Here is a tiny trained network, its code and every weight. The questions are about switching its units off for an input and a class, where a switched-off unit gives its printed mean instead of its output.

import numpy as np


def w(rows, s, z=0):
    codes = np.array(rows[::2]) - 128.0
    scale = np.full(codes.shape[1], s)
    scale[-1] = z or s
    return codes * scale


def f(y):
    return np.maximum(y, 0)


def log_softmax(a):
    a = a - a.max(-1, keepdims=True)
    return a - np.log(np.exp(a).sum(-1, keepdims=True))


def net(x, mask):
    res = np.array(x, float).reshape(1, 8) / 4 @ E
    y = f(res @ A[0][:, :-1].T + A[0][:, -1])
    res = res + np.where(mask, y, B[0][:, -1]) @ B[0][:, :-1]
    return log_softmax(res[-1] @ U[:, :-1].T + U[:, -1])


A, B = {}, {}
E = w([
[199,91,91,42,195,78],'x0',
[188,131,182,222,191,95],'x1',
[198,78,52,162,73,215],'x2',
[129,130,128,127,127,127],'x3',
[126,126,130,128,132,133],'x4',
[125,124,128,129,135,135],'x5',
[117,2,204,125,65,94],'x6',
[132,132,131,127,121,124],'x7',
],0.0079)
A[0] = w([
[111,82,139,126,82,105,94],'n0',
[143,125,130,115,122,111,108],'n1',
[108,62,170,138,80,111,123],'n2',
[138,250,59,124,199,192,85],'n3',
[138,103,93,113,173,105,102],'n4',
[105,121,119,154,106,107,101],'n5',
[93,146,176,105,151,102,66],'n6',
[175,93,93,165,101,164,77],'n7',
[80,135,130,75,95,129,44],'n8',
[107,46,184,139,93,112,105],'n9',
[132,7,229,118,86,123,96],'n10',
[68,151,156,191,93,169,62],'n11',
[172,99,67,173,100,153,94],'n12',
[169,137,179,213,192,150,45],'n13',
[75,159,162,209,78,171,115],'n14',
[202,113,181,221,191,115,78],'n15',
[137,81,122,148,91,119,2],'n16',
[143,130,120,168,94,195,98],'n17',
[204,94,51,179,73,185,99],'n18',
[87,125,114,67,115,158,100],'n19',
[45,172,162,117,175,49,128],'n20',
[135,134,148,124,123,138,208],'n21',
[139,174,121,110,175,153,76],'n22',
[115,128,100,82,118,143,104],'n23',
[41,164,207,90,196,69,97],'n24',
[147,118,117,106,143,113,61],'n25',
[115,134,122,83,104,159,114],'n26',
[134,86,167,124,111,137,108],'n27',
[72,131,78,73,71,158,92],'n28',
[108,188,139,163,95,161,112],'n29',
[104,138,153,73,123,148,96],'n30',
[92,117,109,66,106,163,82],'n31',
[84,221,71,187,133,148,92],'n32',
[181,209,110,94,181,166,86],'n33',
[43,137,149,221,88,132,84],'n34',
[212,78,88,136,147,176,116],'n35',
[146,146,167,144,82,193,114],'n36',
[93,137,156,60,135,160,105],'n37',
[45,143,98,82,88,152,114],'n38',
[238,79,108,7,230,81,37],'n39',
[110,191,77,179,129,119,119],'n40',
[88,150,188,104,155,104,70],'n41',
[123,133,154,162,165,113,102],'n42',
[192,128,187,227,192,123,46],'n43',
[69,176,175,175,105,150,47],'n44',
],0.011,0.0045)
B[0] = w([
[133,116,121,144,159,110,175],'n0',
[115,122,140,124,127,129,137],'n1',
[128,106,135,150,177,110,206],'n2',
[136,88,137,171,205,97,255],'n3',
[126,120,151,99,118,130,160],'n4',
[129,124,140,118,128,122,143],'n5',
[130,141,128,154,122,165,171],'n6',
[127,153,127,155,126,170,181],'n7',
[136,146,116,134,108,104,162],'n8',
[128,101,130,148,188,112,213],'n9',
[138,90,138,167,207,101,251],'n10',
[125,109,131,67,113,137,196],'n11',
[120,156,128,158,126,174,188],'n12',
[116,147,115,125,86,70,187],'n13',
[125,105,135,58,114,138,222],'n14',
[123,157,113,129,71,57,209],'n15',
[129,123,128,153,142,131,150],'n16',
[131,142,128,134,113,169,178],'n17',
[139,182,135,173,114,193,228],'n18',
[137,143,114,128,103,94,175],'n19',
[140,156,119,172,112,201,234],'n20',
[135,132,117,133,140,131,167],'n21',
[133,113,137,144,151,112,168],'n22',
[126,136,122,121,112,100,163],'n23',
[138,178,136,173,120,203,243],'n24',
[114,115,128,113,123,137,141],'n25',
[136,141,122,126,107,101,166],'n26',
[136,107,129,144,145,119,169],'n27',
[115,153,119,133,85,76,205],'n28',
[123,112,136,90,138,139,189],'n29',
[133,142,118,136,107,115,156],'n30',
[120,140,124,133,99,91,176],'n31',
[132,83,140,146,177,104,222],'n32',
[127,89,136,154,172,118,201],'n33',
[129,104,127,57,135,149,214],'n34',
[122,152,131,138,118,186,201],'n35',
[122,132,135,105,115,151,171],'n36',
[117,148,121,141,108,112,166],'n37',
[125,148,115,122,91,77,206],'n38',
[115,81,138,4,109,153,244],'n39',
[134,101,135,143,163,120,192],'n40',
[127,137,122,160,119,173,181],'n41',
[121,146,111,124,109,114,163],'n42',
[117,155,99,131,79,60,203],'n43',
[127,116,135,80,107,155,193],'n44',
],0.036,0.0094)
U = w([
[167,95,119,248,254,81,80],'0',
[161,225,102,249,133,226,62],'1',
[129,107,125,68,140,154,254],'2',
[134,207,48,223,81,6,108],'3',
],0.0065,0.0019)

Each question gives the input, the list of numbers given to net, and the class t.
The units are the neurons (one row each of A and B). Each row of codes is followed by its name. A weight is (code - 128) times the scale printed after its matrix; where a second scale follows, it is the last column's (A, B and U).
mask holds one flag per neuron, in row order. A switched-off neuron (its flag False) gives its mean, the last column of its row in B, instead of its output. The means were averaged over made-up inputs and are rounded, as every weight is.
A unit's drop is (log p(t) with every unit on - log p(t) with that unit switched off) / (log p(t) with every unit on - log p(t) with every unit switched off).
unit that matters most: the unit with the biggest drop
k most important neurons: the k neurons with the biggest drops, biggest first
drop of u: that unit's drop, to one decimal
input [-8,-5,4,8,-6,-8,8,1], class 0: unit that matters most => n10
input [4,-3,-5,1,-5,-7,-4,-1], class 1: 3 most important neurons => n24, n20, n10
input [-7,1,1,0,6,3,-7,7], class 0: 3 most important neurons => n3, n32, n39
input [4,-4,-3,-8,6,-4,0,5], class 2: 4 most important neurons => n39, n15, n43, n18
input [6,-5,6,5,-7,2,4,5], class 1: 2 most important neurons => n18, n35
input [-6,-7,-5,6,0,4,-5,7], class 3: 2 most important neurons => n39, n38
input [0,7,6,-4,1,3,2,-4], class 3: 3 most important neurons => n15, n43, n13
input [-7,-5,-6,4,4,0,-8,-3], class 0: 2 most important neurons => n3, n32
input [7,6,6,-7,-1,-2,-1,6], class 2: 2 most important neurons => n39, n24
input [8,3,-6,5,6,-5,7,4], class 2: 4 most important neurons => n39, n3, n32, n33
input [-2,-8,-7,2,-1,1,1,-6], class 3: 2 most important neurons => n38, n28
input [-6,5,-5,-8,4,-8,0,-7], class 2: 3 most important neurons => n34, n14, n18
input [-4,8,-2,7,2,2,6,1], class 3: 3 most important neurons => n15, n43, n13
input [6,7,-3,1,6,-7,0,2], class 3: unit that matters most => n15
input [0,8,-3,8,-1,3,7,-8], class 3: 3 most important neurons => n15, n43, n13
input [-3,0,-4,4,1,6,-3,2], class 1: drop of n24 => 0.4
input [-6,-6,1,2,4,-2,-1,-3], class 2: drop of n38 => 0.0
input [-3,-7,-8,0,-2,-2,4,7], class 1: drop of n20 => 0.6
